Read these off the grid that follows.
1) Give the entry directly above 113.
2) Give the third entry in reading order.
3) Give the bottom-right entry.
4) Give the entry in the top-left corner.
5) Give the 3rd entry on the diagonal from the top-right corner.
6) Give the smallest entry in the last row.
7) Give the top entry of the column that holds the smallest entry.
8) Give the fifth entry in reading order.
[[122 121 141 128 127  98]
 [131 138 107 148 131 145]
 [131 145 121 118 129 110]
 [121 144 136 115 128 141]
 [130 113 136 120 128 121]
 [123 116 126 129 126 142]]
1) 144
2) 141
3) 142
4) 122
5) 118
6) 116
7) 98
8) 127

Questions about the row below.
1) Report the second-last entry.
2) Report the fifth-last entry.
3) Report the first entry from the left.
4) Report the last entry.
136,104,137,127,131,103,134,137,119,127,138,138
1) 138
2) 137
3) 136
4) 138

M =
[[151 138 104 120 134 145 120 121 118 136 115 151 134 106 109]
 [153 126 143 116 128 124 107 106 137 139  99 128 114 111 123]]
Indices start at 1.
The entry in row 1 and column 3 -> 104
The entry just left of 136: 118
The top-left entry is 151
Which number is the entry in the bottom-right corner?
Answer: 123
Which number is the entry at row 1, column 2?
Answer: 138
The top-right entry is 109
Which number is the entry just right of the smallest entry?
Answer: 128
The entry at row 2, column 2 is 126
The bottom entry of the column that holds the smallest entry -> 99

m = [140 133 117 115 154 129 134 129 137 123 128]
The second entry from the left is 133
The third entry from the left: 117
Read off the 4th-last entry.
Answer: 129
Read off the fifth entry.
Answer: 154

Read these off the row that follows.
1) Read off the entry just right of 134.
2) Read off the entry just right of the largest entry.
3) Read off the entry just right of 142.
4) Read off the entry just right of 131.
[114 137 147 112 134 142 112 121 126 155 129 121 125 131 127]
1) 142
2) 129
3) 112
4) 127

[[136 120 150 115 144 115 150]
 [119 126 121 125 123 145 126]
 [141 132 111 118 133 132 121]
 [141 129 140 134 143 107 135]
 [137 133 117 130 126 127 123]]
Rows and columns are numbered from 1.
The entry just right of 129: 140
The entry in row 3 and column 1 is 141
Report the entry in row 1 and column 2.
A: 120
Report the entry at row 1, column 1.
A: 136
Report the bottom-right entry.
A: 123
The entry at row 2, column 1: 119
Report the entry at row 1, column 3.
A: 150
The top-right entry: 150
The entry at the centre -> 118
Report the entry at row 3, column 2.
A: 132
The top entry of the column that holds the smallest entry is 115
The smallest entry: 107
The entry just right of the centre entry: 133

[[119 143 139 132 105 121 129 146 128 112 147 143 117]
 [109 140 138 115 112 116 114 132 112 119 148 149 110]
 [129 127 134 135 125 136 132 136 134 122 126 127 129]
 [118 125 138 127 121 135 122 133 124 118 129 133 121]
 [127 128 128 127 129 128 127 127 127 128 128 128 128]
 [145 119 139 151 137 152 148 144 149 124 117 116 142]
 [119 130 130 123 115 118 123 131 120 117 135 132 116]
 [129 123 123 125 136 134 125 120 128 135 118 123 134]
 [138 122 130 139 134 140 138 133 139 128 118 118 137]
 [118 146 141 133 102 119 130 149 128 110 151 146 115]
 [124 123 131 125 127 129 124 127 124 125 127 128 124]]
Rows and columns are numbered from 1.
Which number is the bottom-right entry?
Answer: 124
The entry in row 1 and column 3 is 139
The entry at the centre -> 148
Which number is the entry directly above the largest entry?
Answer: 128
The entry just right of the centre entry -> 144
Which number is the entry just left of the largest entry?
Answer: 137
The entry directly below the smallest entry: 127
The entry directly below the centre entry: 123
The bottom-left entry: 124
The top-right entry: 117
Which number is the entry at row 3, column 1?
Answer: 129
Which number is the maximum?
Answer: 152
Which number is the entry at row 2, column 1?
Answer: 109
The top-left entry is 119
Which number is the minimum?
Answer: 102
Which number is the entry at row 3, column 3?
Answer: 134
The entry directly above the smallest entry -> 134
Which number is the entry just left of 105?
Answer: 132
Which number is the entry at row 1, column 2?
Answer: 143
Which number is the top entry of the column that holds the largest entry?
Answer: 121

Read these off the table that follows. Indices start at 1.
1) Find the entry at row 1, column 1.
2) Find the top-right entry.
3) Find the bottom-left entry.
4) Find the entry just left of the centre entry.
5) Find the centre entry.
6) Find the entry in row 2 and column 3.
7) Find the entry in row 1 and column 2.
8) Find the entry directly above the centre entry.
[[128 131 120 129 136 125 134 129 128 130 129 128 128 131 136]
 [130 127 131 133 134 129 129 129 126 127 127 130 126 127 126]
 [127 144 133 131 123 128 132 130 127 136 126 127 142 144 146]
 [140 121 131 131 130 134 131 135 130 123 137 140 120 121 132]
 [120 134 129 121 113 127 122 125 126 133 124 120 127 134 127]
 [119 129 123 123 141 128 125 125 126 132 122 119 129 129 120]
 [126 148 131 114 115 127 119 125 127 139 129 126 144 148 132]
 [133 110 128 134 122 122 134 128 128 122 135 133 112 110 128]
 [135 131 125 131 134 130 129 134 127 127 136 135 126 131 119]
 [113 138 128 123 155 126 125 123 128 133 117 113 134 138 117]
 [123 116 129 128 120 127 130 129 128 117 125 123 114 116 127]
 [126 136 141 127 130 149 127 126 138 134 127 126 136 136 133]
 [126 157 119 126 129 139 127 129 132 140 129 126 154 157 125]
 [138 125 132 120 134 116 127 131 121 128 136 138 125 125 126]
 [124 148 132 130 129 125 128 125 127 137 123 124 141 148 131]]
1) 128
2) 136
3) 124
4) 134
5) 128
6) 131
7) 131
8) 125

[[124 131 126 129 142 143 149 121 141 126 134 124 110]
 [126 126 139 134 137 155 157 121 135 134 128 117 120]
 [136 123 129 129 137 143 148 119 130 137 123 118 115]
 [130 131 134 135 138 143 146 114 146 127 121 128 120]
 [137 125 131 130 130 151 153 116 124 129 132 111 114]
 [132 133 124 134 148 145 146 125 135 132 130 111 121]
 [130 130 140 137 137 148 149 119 134 139 127 118 118]
 [133 124 126 129 144 149 150 125 130 132 127 103 123]
 [124 132 131 130 143 151 152 121 132 128 128 117 126]
 [136 125 140 142 130 142 140 120 140 130 126 111 123]]
Counting starts at 1.
Find the entry in row 2 and column 3.
Answer: 139
Find the bottom entry of the column that holds the smallest entry.
Answer: 111
The entry at row 1, column 3 -> 126
The entry at row 1, column 2 is 131
Find the top-left entry.
Answer: 124
The entry in row 3 and column 1 is 136
The entry at row 2, column 1 is 126
Find the maximum.
Answer: 157
The top-right entry -> 110
Find the entry in row 2 and column 2.
Answer: 126
Find the entry just left of the largest entry.
Answer: 155
Find the entry directly above the smallest entry.
Answer: 118
The minimum: 103
Find the entry in the bottom-right corner.
Answer: 123
The entry directly above the largest entry is 149
The entry directly below the smallest entry: 117
Find the bottom entry of the column that holds the largest entry.
Answer: 140
Find the entry just right of the smallest entry.
Answer: 123

grid = [132 130 135 135 143 126 129 105]
Read off the entry just right of 143.
Answer: 126
Read off the largest entry.
Answer: 143
The entry just left of 105 is 129

Read these off the table that follows. Indices start at 1.
1) What is the entry in row 1 and column 3?
2) What is the entry in the bottom-right corner?
3) What is the bottom-left entry?
4) What is the entry directly above 112?
5) What is the entry at row 2, column 1?
6) What is the entry at row 1, column 1?
[[113 147 126 122 125 147]
 [139 136 133 119 130 128]
 [122 121 146 135 138 126]
 [134 133 103 145 121 114]
 [121 156 132 124 124 145]
 [124 118 142 137 134 121]
 [129 107 149 137 140 119]
 [117 120 120 115 117 136]
 [110 123 129 128 146 137]
 [118 109 116 112 109 132]
 [119 104 118 115 127 134]]
1) 126
2) 134
3) 119
4) 128
5) 139
6) 113
